Below are the code and all the weights of a small trained network. Each question names an input and a class and asks about switching units off, where a switched-off unit gives its printed mean instead of its output.

import numpy as np


def w(rows, s, z=0):
    codes = np.array(rows[::2]) - 128.0
    scale = np.full(codes.shape[1], s)
    scale[-1] = z or s
    return codes * scale


def norm(h):
    return h / np.sqrt((h * h).mean(-1, keepdims=True) + 1e-5)


def f(y):
    return y / 2 * (1 + np.tanh(0.7978845608 * (y + 0.044715 * y**3)))


def log_softmax(a):
    a = a - a.max(-1, keepdims=True)
    return a - np.log(np.exp(a).sum(-1, keepdims=True))


def net(x, mask):
    res = np.array(x, float).reshape(1, 6) / 4 @ E
    u = 0
    for l in range(2):
        y = f(norm(res) @ A[l][:, :-1].T + A[l][:, -1])
        res = res + np.where(mask[u : u + 7], y, B[l][:, -1]) @ B[l][:, :-1]
        u += 7
    return log_softmax(norm(res)[-1] @ U[:, :-1].T + U[:, -1])


A, B = {}, {}
E = w([
[122,193,189,227,97,145,58],'x0',
[82,58,144,198,233,91,103],'x1',
[74,132,44,214,66,1,163],'x2',
[106,217,252,75,212,76,220],'x3',
[133,103,163,125,107,134,144],'x4',
[158,133,124,153,140,124,140],'x5',
],0.0054)
A[0] = w([
[180,115,107,99,182,219,68,100],'L0N0',
[91,17,160,146,220,125,18,6],'L0N1',
[194,221,90,48,20,178,108,2],'L0N2',
[109,205,197,213,86,193,12,67],'L0N3',
[193,119,162,38,232,226,34,36],'L0N4',
[156,50,34,34,181,160,198,54],'L0N5',
[194,1,71,123,85,195,42,31],'L0N6',
],0.008,0.0029)
B[0] = w([
[122,113,136,177,59,145,124,198],'L0N0',
[152,56,138,175,208,160,218,204],'L0N1',
[148,37,123,180,225,161,228,221],'L0N2',
[222,67,171,84,137,77,43,239],'L0N3',
[53,149,198,135,26,115,195,254],'L0N4',
[231,81,236,134,142,70,18,220],'L0N5',
[109,237,7,103,127,174,73,252],'L0N6',
],0.013,0.0052)
A[1] = w([
[210,128,97,70,95,133,185,50],'L1N0',
[66,250,211,51,176,144,162,52],'L1N1',
[202,56,147,71,140,109,99,190],'L1N2',
[111,106,64,134,99,3,145,233],'L1N3',
[145,156,189,93,196,82,166,78],'L1N4',
[130,79,139,166,193,182,173,120],'L1N5',
[173,96,184,149,69,138,99,247],'L1N6',
],0.012,0.0015)
B[1] = w([
[42,126,170,220,213,142,123,158],'L1N0',
[135,131,10,147,80,161,79,206],'L1N1',
[149,140,189,111,162,118,72,254],'L1N2',
[100,131,236,89,60,149,187,211],'L1N3',
[180,101,6,150,151,187,55,231],'L1N4',
[100,213,122,110,190,176,222,202],'L1N5',
[79,141,113,73,125,13,150,247],'L1N6',
],0.011,0.0076)
U = w([
[176,101,168,100,166,62,52,254],'0',
[135,147,1,141,111,165,92,43],'1',
[125,121,139,155,229,165,224,67],'2',
[75,127,160,127,49,106,188,97],'3',
],0.012,0.001)

Each question gives the input, the list of numbers given to net, and the class t.
The units are the neurons (one row each of A and B). Each row of codes is followed by its name. A weight is (code - 128) times the scale printed after its matrix; where a second scale follows, it is the last column's (A, B and U).
mask holds one flag per neuron, layer by layer. A switched-off neuron (its flag False) gives its mean, the last column of its row in B, instead of its output. The means were averaged over made-up inputs and are rounded, as every weight is.
A unit's drop is (log p(t) with every unit on - log p(t) with that unit switched off) / (log p(t) with every unit on - log p(t) with every unit switched off).
The circuit of an input: a set's keep is (log p(t) with only the set's units on - log p(t) with every unit switched off) / (log p(t) with every unit on - log p(t) with every unit switched off). Starting from the 12 units with the biggest drops (on a tie, the unit counted first), units are removed one at a time, each time the one whose removal leaves the highest keep (on an exact tie, the one counted first), for as long as the keep stays at least 0.8.
units of the circuit, in order: the units of the circuit, biggest drop first
k most important neurons: the k neurons with the biggest drops, biggest first
k most important neurons of layer l: the k neurons of layer l with the biggest drops, biggest first
drop when u is switched off: that unit's drop, to one decimal
input [2,1,-8,7,-1,2], class 3: units of the circuit, in order : (L0N4)
input [-8,1,-4,8,7,7], class 0: 3 most important neurons : (L0N5, L0N6, L1N2)
input [7,-4,7,-4,6,-8], class 0: 2 most important neurons : (L0N3, L0N4)
input [8,6,2,-8,-7,-8], class 0: 2 most important neurons of layer 1 : (L1N4, L1N1)
input [-6,0,5,-6,-6,-1], class 0: 3 most important neurons of layer 0 : (L0N5, L0N4, L0N0)
input [6,-7,0,1,-3,-6], class 2: 2 most important neurons : (L0N2, L1N5)
input [1,-4,-5,-1,8,-6], class 3: 3 most important neurons : (L0N4, L0N1, L0N0)
input [3,-2,5,5,5,1], class 1: 2 most important neurons of layer 0 : (L0N0, L0N4)
input [3,6,-8,8,-5,6], class 1: 2 most important neurons : (L1N1, L0N2)
input [6,-2,7,4,-7,8], class 3: 3 most important neurons : (L0N5, L1N3, L1N2)
input [7,-8,-5,-3,-1,5], class 2: 2 most important neurons : (L0N2, L0N5)
input [-2,-4,-4,-2,-1,1], class 2: 3 most important neurons : (L0N2, L1N5, L0N3)
input [5,6,-5,7,-3,-4], class 1: 2 most important neurons : (L1N1, L0N5)
input [3,6,-6,-7,2,-1], class 1: most important neuron : (L0N6)
input [-5,5,7,-3,-6,-4], class 3: 2 most important neurons : (L1N3, L0N3)
input [4,8,-3,-6,-4,-2], class 2: 4 most important neurons : (L0N1, L1N5, L1N4, L1N1)
input [0,3,-3,-4,1,-2], class 1: 2 most important neurons of layer 0 : (L0N6, L0N2)
input [-1,-3,-4,3,7,5], class 3: 3 most important neurons : (L0N4, L0N6, L0N1)
input [4,-4,-6,3,7,-4], class 3: 2 most important neurons : (L0N4, L0N5)
input [-8,-7,-3,-8,5,-3], class 0: units of the circuit, in order : (L0N5)
input [5,2,-6,5,6,4], class 3: 2 most important neurons of layer 1 : (L1N2, L1N6)
input [-7,-7,3,2,-5,7], class 0: 2 most important neurons : (L0N5, L1N2)
input [5,-1,-8,2,-5,4], class 3: 3 most important neurons of layer 0 : (L0N4, L0N5, L0N0)
input [-1,-3,3,4,4,7], class 1: 2 most important neurons of layer 0 : (L0N2, L0N3)
input [2,-3,-3,-1,-1,-2], class 2: 2 most important neurons of layer 1 : (L1N5, L1N3)
input [3,4,2,0,0,-1], class 2: 2 most important neurons of layer 0 : (L0N1, L0N5)
input [2,5,-1,0,8,3], class 2: most important neuron of layer 0 : (L0N1)
input [-2,-2,-8,-5,-4,7], class 3: 2 most important neurons of layer 0 : (L0N4, L0N0)
input [-1,-2,-8,8,0,3], class 1: drop when L1N1 is switched off : 1.0
input [2,0,-7,0,-8,8], class 3: drop when L0N4 is switched off : 0.4
